Below are the code and all the weights of a small trained network. Each question names an input and a class and asks about switching units off, where a switched-off unit gives its printed mean instead of its output.

import numpy as np


def w(rows, s, z=0):
    codes = np.array(rows[::2]) - 128.0
    scale = np.full(codes.shape[1], s)
    scale[-1] = z or s
    return codes * scale


def norm(h):
    return h / np.sqrt((h * h).mean(-1, keepdims=True) + 1e-5)


def f(y):
    return np.maximum(y, 0)


def log_softmax(a):
    a = a - a.max(-1, keepdims=True)
    return a - np.log(np.exp(a).sum(-1, keepdims=True))


def net(x, mask):
    res = np.array(x, float).reshape(1, 5) / 4 @ E
    u = 0
    for l in range(3):
        y = f(norm(res) @ A[l][:, :-1].T + A[l][:, -1])
        res = res + np.where(mask[u : u + 13], y, B[l][:, -1]) @ B[l][:, :-1]
        u += 13
    return log_softmax(norm(res)[-1] @ U[:, :-1].T + U[:, -1])


A, B = {}, {}
E = w([
[195,115,123,74,154,183,82,254,177,72],'x0',
[127,217,205,160,184,171,114,112,137,122],'x1',
[141,123,162,112,114,125,145,121,96,109],'x2',
[139,218,30,154,94,203,154,108,84,34],'x3',
[147,144,116,46,185,109,161,42,153,77],'x4',
],0.0077)
A[0] = w([
[189,87,173,113,73,191,34,190,185,61,46],'L0N1',
[62,199,194,84,220,167,151,162,133,146,40],'L0N2',
[178,91,122,33,172,199,80,102,254,88,82],'L0N3',
[93,210,41,99,117,200,182,173,99,54,48],'L0N4',
[91,137,158,196,114,150,96,172,78,188,49],'L0N5',
[138,99,142,176,117,201,123,205,75,162,51],'L0N6',
[176,198,176,162,112,239,114,73,180,146,46],'L0N7',
[113,70,79,104,94,69,98,143,145,65,77],'L0N8',
[116,203,200,132,126,130,108,146,164,135,54],'L0N9',
[143,76,186,118,206,30,134,145,199,107,99],'L0N10',
[142,162,102,128,118,119,88,105,159,47,2],'L0N11',
[101,129,113,24,244,108,144,75,160,74,63],'L0N12',
[156,119,155,89,200,177,159,52,169,102,63],'L0N13',
],0.0073,0.0047)
B[0] = w([
[63,237,191,43,57,157,104,116,149,174,243],'L0N1',
[223,71,83,129,133,182,107,77,81,204,190],'L0N2',
[104,174,203,100,83,116,174,116,160,138,255],'L0N3',
[82,34,175,184,151,150,131,147,151,62,245],'L0N4',
[160,168,124,109,117,46,114,170,4,119,195],'L0N5',
[109,164,93,239,111,35,162,190,122,124,194],'L0N6',
[188,39,113,97,144,184,112,88,65,179,191],'L0N7',
[253,51,89,73,99,150,147,114,131,206,186],'L0N8',
[150,72,40,126,178,172,37,114,114,196,174],'L0N9',
[57,2,90,187,193,115,27,142,129,45,237],'L0N10',
[106,136,142,170,103,76,113,138,86,89,150],'L0N11',
[99,186,51,91,183,44,185,180,98,117,218],'L0N12',
[158,151,117,83,167,61,174,177,53,163,188],'L0N13',
],0.0068,0.0058)
A[1] = w([
[217,106,112,72,137,141,97,168,167,138,182],'L1N1',
[118,140,103,197,68,144,135,205,134,178,100],'L1N2',
[129,76,185,137,163,137,105,125,132,173,103],'L1N3',
[149,178,97,109,154,88,157,92,193,83,18],'L1N4',
[216,147,137,173,185,149,133,127,141,156,31],'L1N5',
[157,104,67,101,125,83,166,133,151,117,61],'L1N6',
[195,100,116,128,93,130,165,124,152,161,3],'L1N7',
[153,140,73,153,103,187,160,94,130,46,119],'L1N8',
[122,117,97,163,112,68,141,3,115,179,172],'L1N9',
[151,123,116,80,173,139,165,69,170,114,118],'L1N10',
[143,63,91,80,49,147,143,128,137,149,37],'L1N11',
[165,154,172,130,181,179,95,108,130,158,22],'L1N12',
[116,141,158,111,128,172,135,135,185,117,25],'L1N13',
],0.011,0.0034)
B[1] = w([
[110,191,193,185,85,154,184,98,148,143,228],'L1N1',
[160,129,145,52,188,69,169,122,68,110,246],'L1N2',
[110,65,116,113,135,175,111,117,170,62,200],'L1N3',
[163,154,112,97,164,69,175,175,74,143,157],'L1N4',
[163,98,131,140,94,175,138,50,39,165,155],'L1N5',
[152,137,90,114,136,129,163,135,68,166,185],'L1N6',
[126,65,112,135,177,157,66,75,80,193,144],'L1N7',
[82,90,139,138,199,128,79,108,176,111,213],'L1N8',
[140,215,176,111,90,169,131,151,181,133,255],'L1N9',
[207,135,85,110,141,103,114,160,88,152,180],'L1N10',
[177,145,147,156,160,254,45,44,67,165,196],'L1N11',
[152,178,69,132,158,185,78,84,95,187,168],'L1N12',
[140,154,204,145,106,96,166,79,185,108,155],'L1N13',
],0.01,0.0074)
A[2] = w([
[68,182,135,148,81,112,188,108,150,175,13],'L2N1',
[67,148,63,187,185,150,151,99,143,10,132],'L2N2',
[114,168,146,129,104,100,154,87,186,162,69],'L2N3',
[106,30,178,134,136,65,74,113,206,100,80],'L2N4',
[122,133,124,164,125,112,133,194,67,151,81],'L2N5',
[158,100,95,129,113,191,138,91,115,179,40],'L2N6',
[156,173,150,140,120,139,156,123,171,165,34],'L2N7',
[158,129,139,203,82,85,107,200,83,146,3],'L2N8',
[114,162,142,112,74,156,110,148,163,139,139],'L2N9',
[173,70,74,112,61,168,126,94,119,183,46],'L2N10',
[147,210,158,74,51,157,112,182,199,120,10],'L2N11',
[126,148,122,105,128,47,142,150,78,145,101],'L2N12',
[150,134,127,103,141,135,150,164,123,136,77],'L2N13',
],0.012,0.0034)
B[2] = w([
[83,198,208,154,67,138,166,144,233,41,173],'L2N1',
[86,5,122,152,59,161,62,187,168,160,231],'L2N2',
[109,133,170,138,68,97,130,197,124,87,178],'L2N3',
[68,32,46,189,90,229,72,172,148,55,227],'L2N4',
[177,148,76,45,178,112,225,100,130,153,203],'L2N5',
[141,209,196,210,196,160,78,51,48,131,230],'L2N6',
[60,131,165,175,99,153,171,76,89,58,188],'L2N7',
[163,145,9,23,194,35,193,114,143,154,174],'L2N8',
[168,151,173,114,86,44,183,71,123,121,202],'L2N9',
[149,254,161,207,224,206,111,79,46,157,201],'L2N10',
[33,215,183,189,30,62,209,47,213,134,234],'L2N11',
[196,81,104,78,115,73,126,196,144,150,253],'L2N12',
[145,91,145,162,94,64,177,113,133,154,173],'L2N13',
],0.0088,0.0066)
U = w([
[208,117,57,28,176,7,194,207,74,181,79],'0',
[176,173,177,196,183,209,60,44,32,192,72],'1',
[45,10,104,188,85,174,49,190,189,65,253],'2',
[63,197,234,149,13,59,200,93,203,96,94],'3',
],0.013,0.0042)

Each question gives the input, the list of numbers given to net, and the class t.
The units are the neurons (one row each of A and B). Each row of codes is followed by its name. A weight is (code - 128) times the scale printed after its matrix; where a second scale follows, it is the last column's (A, B and U).
mask holds one flag per neuron, layer by layer. A switched-off neuron (its flag False) gives its mean, the last column of its row in B, instead of its output. The means were averaged over made-up inputs and are rounded, as every weight is.
A unit's drop is (log p(t) with every unit on - log p(t) with that unit switched off) / (log p(t) with every unit on - log p(t) with every unit switched off).
The circuit of an input: a set's keep is (log p(t) with only the set's units on - log p(t) with every unit switched off) / (log p(t) with every unit on - log p(t) with every unit switched off). Starting from the 12 units with the biggest drops (on a tie, the unit counted first), units are removed one at a time, each time the one whose removal leaves the highest keep (on an exact tie, the one counted first), for as long as the keep stays at least 0.8.
units of the circuit, in order: the units of the circuit, biggest drop first
most important unit: the unit with the biggest drop
top k neurons: the k neurons with the biggest drops, biggest first
top k neurons in layer l: the k neurons of layer l with the biggest drops, biggest first
input [3,-4,-1,-3,-1], class 1: units of the circuit, in order -> [L1N11]
input [-2,4,-1,7,6], class 2: top 4 neurons -> [L0N4, L1N8, L2N2, L1N2]
input [3,-6,-6,-2,5], class 1: top 2 neurons -> [L0N8, L1N11]
input [7,6,1,-5,-6], class 3: top 2 neurons in layer 1 -> [L1N1, L1N3]
input [1,-8,-7,8,6], class 1: top 3 neurons in layer 2 -> [L2N4, L2N6, L2N10]
input [6,-8,5,2,4], class 1: top 2 neurons -> [L0N8, L1N11]
input [7,-7,7,1,-1], class 1: top 3 neurons -> [L0N8, L1N11, L1N7]
input [8,-8,-2,-3,-4], class 1: top 3 neurons -> [L1N11, L0N8, L1N9]
input [4,-4,5,6,6], class 0: top 2 neurons -> [L0N12, L1N4]
input [-7,-3,-4,5,-5], class 3: top 2 neurons -> [L1N9, L0N10]
input [-8,7,-8,-2,-4], class 3: top 3 neurons -> [L1N9, L1N11, L0N8]
input [-7,-7,0,8,-7], class 2: top 2 neurons -> [L1N8, L2N2]
input [-8,-1,4,-3,8], class 0: top 4 neurons in layer 1 -> [L1N10, L1N1, L1N4, L1N6]
input [2,6,-5,-8,2], class 2: units of the circuit, in order -> [L0N10]
input [6,-5,4,2,4], class 3: top 3 neurons in layer 0 -> [L0N1, L0N3, L0N2]
input [7,-3,3,7,-7], class 0: top 2 neurons -> [L0N6, L1N2]
input [-8,2,0,7,4], class 3: top 2 neurons in layer 2 -> [L2N4, L2N1]
input [-6,-6,5,-2,5], class 1: top 4 neurons in layer 0 -> [L0N8, L0N1, L0N6, L0N3]
input [-3,-4,-1,5,-2], class 2: top 2 neurons -> [L1N8, L0N4]
input [7,4,0,2,-2], class 3: most important unit -> L0N1
input [8,-7,-6,4,6], class 3: top 2 neurons in layer 1 -> [L1N1, L1N13]
input [-7,2,1,0,7], class 0: top 2 neurons -> [L0N12, L1N4]
input [5,5,1,-6,-6], class 0: top 2 neurons in layer 1 -> [L1N8, L1N9]
